Below is a small trained network, with its code and all its weights. Each question gives an input and a class and asks what happens when units are switched off, that is, made to give their printed mean instead of their output.

import numpy as np


def w(rows, s, z=0):
    codes = np.array(rows[::2]) - 128.0
    scale = np.full(codes.shape[1], s)
    scale[-1] = z or s
    return codes * scale


def norm(h):
    return h / np.sqrt((h * h).mean(-1, keepdims=True) + 1e-5)


def f(y):
    return y / 2 * (1 + np.tanh(0.7978845608 * (y + 0.044715 * y**3)))


def log_softmax(a):
    a = a - a.max(-1, keepdims=True)
    return a - np.log(np.exp(a).sum(-1, keepdims=True))


def net(x, mask):
    res = np.array(x, float).reshape(1, 6) / 4 @ E
    u = 0
    for l in range(2):
        y = f(norm(res) @ A[l][:, :-1].T + A[l][:, -1])
        res = res + np.where(mask[u : u + 9], y, B[l][:, -1]) @ B[l][:, :-1]
        u += 9
    return log_softmax(norm(res)[-1] @ U[:, :-1].T + U[:, -1])


A, B = {}, {}
E = w([
[215,151,111,175,62,171,84,182],'x0',
[192,125,117,46,66,160,187,119],'x1',
[149,77,147,3,196,92,116,79],'x2',
[224,130,180,99,238,172,174,149],'x3',
[116,137,100,85,102,205,61,111],'x4',
[75,161,137,146,190,128,86,157],'x5',
],0.0035)
A[0] = w([
[135,106,80,90,76,140,73,88,17],'0.n0',
[168,100,154,72,61,166,101,118,67],'0.n1',
[1,90,155,201,169,40,112,99,50],'0.n2',
[118,123,149,251,162,146,128,158,115],'0.n3',
[139,114,123,147,14,157,246,97,190],'0.n4',
[58,124,107,171,87,178,32,123,82],'0.n5',
[72,135,109,165,49,200,63,116,38],'0.n6',
[51,105,114,55,112,103,192,90,251],'0.n7',
[135,135,131,168,122,162,80,166,16],'0.n8',
],0.0083,0.0018)
B[0] = w([
[181,150,172,92,122,145,139,90,175],'0.n0',
[150,91,70,85,82,150,120,71,181],'0.n1',
[64,187,7,83,139,57,121,106,254],'0.n2',
[145,128,106,205,145,169,173,71,200],'0.n3',
[217,164,69,136,108,45,110,138,218],'0.n4',
[101,89,71,184,110,239,123,108,214],'0.n5',
[2,115,144,153,205,119,136,120,206],'0.n6',
[158,156,225,51,101,176,114,156,237],'0.n7',
[147,202,179,129,66,117,105,99,151],'0.n8',
],0.009,0.0061)
A[1] = w([
[160,102,97,155,175,40,155,133,127],'1.n0',
[206,113,195,232,125,120,204,160,22],'1.n1',
[99,146,142,29,213,93,166,177,135],'1.n2',
[111,71,114,101,75,2,66,179,86],'1.n3',
[54,116,99,33,67,134,127,138,6],'1.n4',
[50,65,173,60,225,208,197,79,169],'1.n5',
[122,141,110,185,40,124,121,172,38],'1.n6',
[109,119,247,48,133,117,155,106,52],'1.n7',
[56,88,237,132,107,178,115,191,140],'1.n8',
],0.0084,0.0019)
B[1] = w([
[125,121,169,187,94,191,87,144,184],'1.n0',
[156,96,192,67,241,84,197,59,168],'1.n1',
[97,173,191,105,99,163,137,90,242],'1.n2',
[97,46,146,61,147,129,142,222,178],'1.n3',
[174,178,252,183,141,116,144,168,211],'1.n4',
[152,66,191,216,59,220,74,141,254],'1.n5',
[90,110,147,121,215,101,143,153,145],'1.n6',
[73,102,11,204,152,128,95,116,215],'1.n7',
[147,115,229,88,154,190,80,113,148],'1.n8',
],0.011,0.0048)
U = w([
[113,93,129,105,141,121,139,140,28],'0',
[186,110,178,148,223,101,200,82,138],'1',
[99,61,137,77,140,115,142,179,2],'2',
[66,214,183,26,103,75,126,156,136],'3',
[44,155,4,207,147,105,130,93,163],'4',
[106,100,195,156,92,238,79,88,169],'5',
[142,77,90,122,126,47,136,229,96],'6',
[242,94,84,35,67,99,125,125,188],'7',
],0.011,0.0067)

Each question gives the input, the list of numbers given to net, and the class t.
The units are the neurons (one row each of A and B). Each row of codes is followed by its name. A weight is (code - 128) times the scale printed after its matrix; where a second scale follows, it is the last column's (A, B and U).
mask holds one flag per neuron, layer by layer. A switched-off neuron (its flag False) gives its mean, the last column of its row in B, instead of its output. The means were averaged over made-up inputs and are rounded, as every weight is.
A unit's drop is (log p(t) with every unit on - log p(t) with that unit switched off) / (log p(t) with every unit on - log p(t) with every unit switched off).
The circuit of an input: a set's keep is (log p(t) with only the set's units on - log p(t) with every unit switched off) / (log p(t) with every unit on - log p(t) with every unit switched off). Starting from the 12 units with the biggest drops (on a tie, the unit counted first), units are removed one at a time, each time the one whose removal leaves the highest keep (on an exact tie, the one counted first), for as long as the keep stays at least 0.8.
circuit, biggest first: the units of the circuit, biggest drop first
k most important neurons: the k neurons with the biggest drops, biggest first
k most important neurons of layer l: the k neurons of layer l with the biggest drops, biggest first
drop when u is switched off: that unit's drop, to one decimal
input [-6,7,3,-5,-1,-1], class 7: 4 most important neurons -> [0.n4, 0.n6, 0.n2, 1.n7]
input [-4,6,-4,-6,-8,8], class 3: most important neuron of layer 0 -> [0.n7]
input [7,-5,8,-6,-4,-1], class 3: 2 most important neurons of layer 0 -> [0.n3, 0.n4]
input [-7,-8,2,-8,-7,-4], class 3: 2 most important neurons of layer 0 -> [0.n2, 0.n7]
input [6,0,-5,-1,-1,-5], class 1: circuit, biggest first -> [0.n2, 1.n1]
input [-8,-6,2,6,-5,6], class 3: 2 most important neurons of layer 0 -> [0.n2, 0.n5]
input [-6,-2,-7,8,0,2], class 1: circuit, biggest first -> [0.n3, 0.n5]
input [3,5,-8,-7,7,3], class 4: 3 most important neurons -> [0.n4, 0.n7, 1.n5]
input [4,2,-4,-4,-6,-2], class 1: circuit, biggest first -> [0.n2, 1.n1]
input [2,6,-5,-7,7,-3], class 4: 3 most important neurons -> [0.n4, 0.n6, 0.n5]
input [2,-8,5,-3,0,-4], class 4: 2 most important neurons -> [0.n2, 0.n5]
input [2,4,-4,-5,6,-8], class 7: 3 most important neurons -> [0.n4, 0.n1, 0.n0]
input [-5,7,-7,7,4,4], class 1: 4 most important neurons of layer 0 -> [0.n2, 0.n6, 0.n1, 0.n7]
input [0,-4,-5,5,-6,-4], class 1: circuit, biggest first -> [1.n1]
input [-2,-7,0,6,-5,4], class 4: 2 most important neurons -> [0.n2, 0.n7]
input [5,2,4,-6,-2,0], class 7: 2 most important neurons -> [0.n4, 0.n0]
input [-8,-8,5,4,1,-1], class 3: 3 most important neurons of layer 0 -> [0.n2, 0.n5, 0.n3]
input [1,-2,-2,-3,-7,-7], class 7: 2 most important neurons of layer 0 -> [0.n4, 0.n6]
input [-6,-3,-1,3,-7,0], class 3: 2 most important neurons of layer 1 -> [1.n7, 1.n2]
input [-7,-8,-8,4,7,-2], class 4: circuit, biggest first -> [0.n2]
input [5,5,-7,-8,7,-7], class 4: 2 most important neurons -> [0.n4, 0.n6]
input [6,-7,3,2,-2,3], class 4: 2 most important neurons of layer 1 -> [1.n4, 1.n5]
input [7,5,-5,-3,6,-1], class 4: 3 most important neurons of layer 0 -> [0.n4, 0.n6, 0.n7]
input [5,3,-2,-1,1,4], class 4: 2 most important neurons of layer 0 -> [0.n7, 0.n8]
input [3,-8,-5,7,-6,1], class 1: drop when 1.n1 is switched off -> 0.5
input [-6,7,-7,-2,-7,-5], class 7: drop when 0.n5 is switched off -> 0.0
input [-7,2,-4,-7,3,-1], class 3: drop when 1.n0 is switched off -> 0.1
input [6,5,3,-5,3,-1], class 7: circuit, biggest first -> [0.n4]
input [1,-2,-3,5,-5,-2], class 1: drop when 1.n1 is switched off -> 0.1
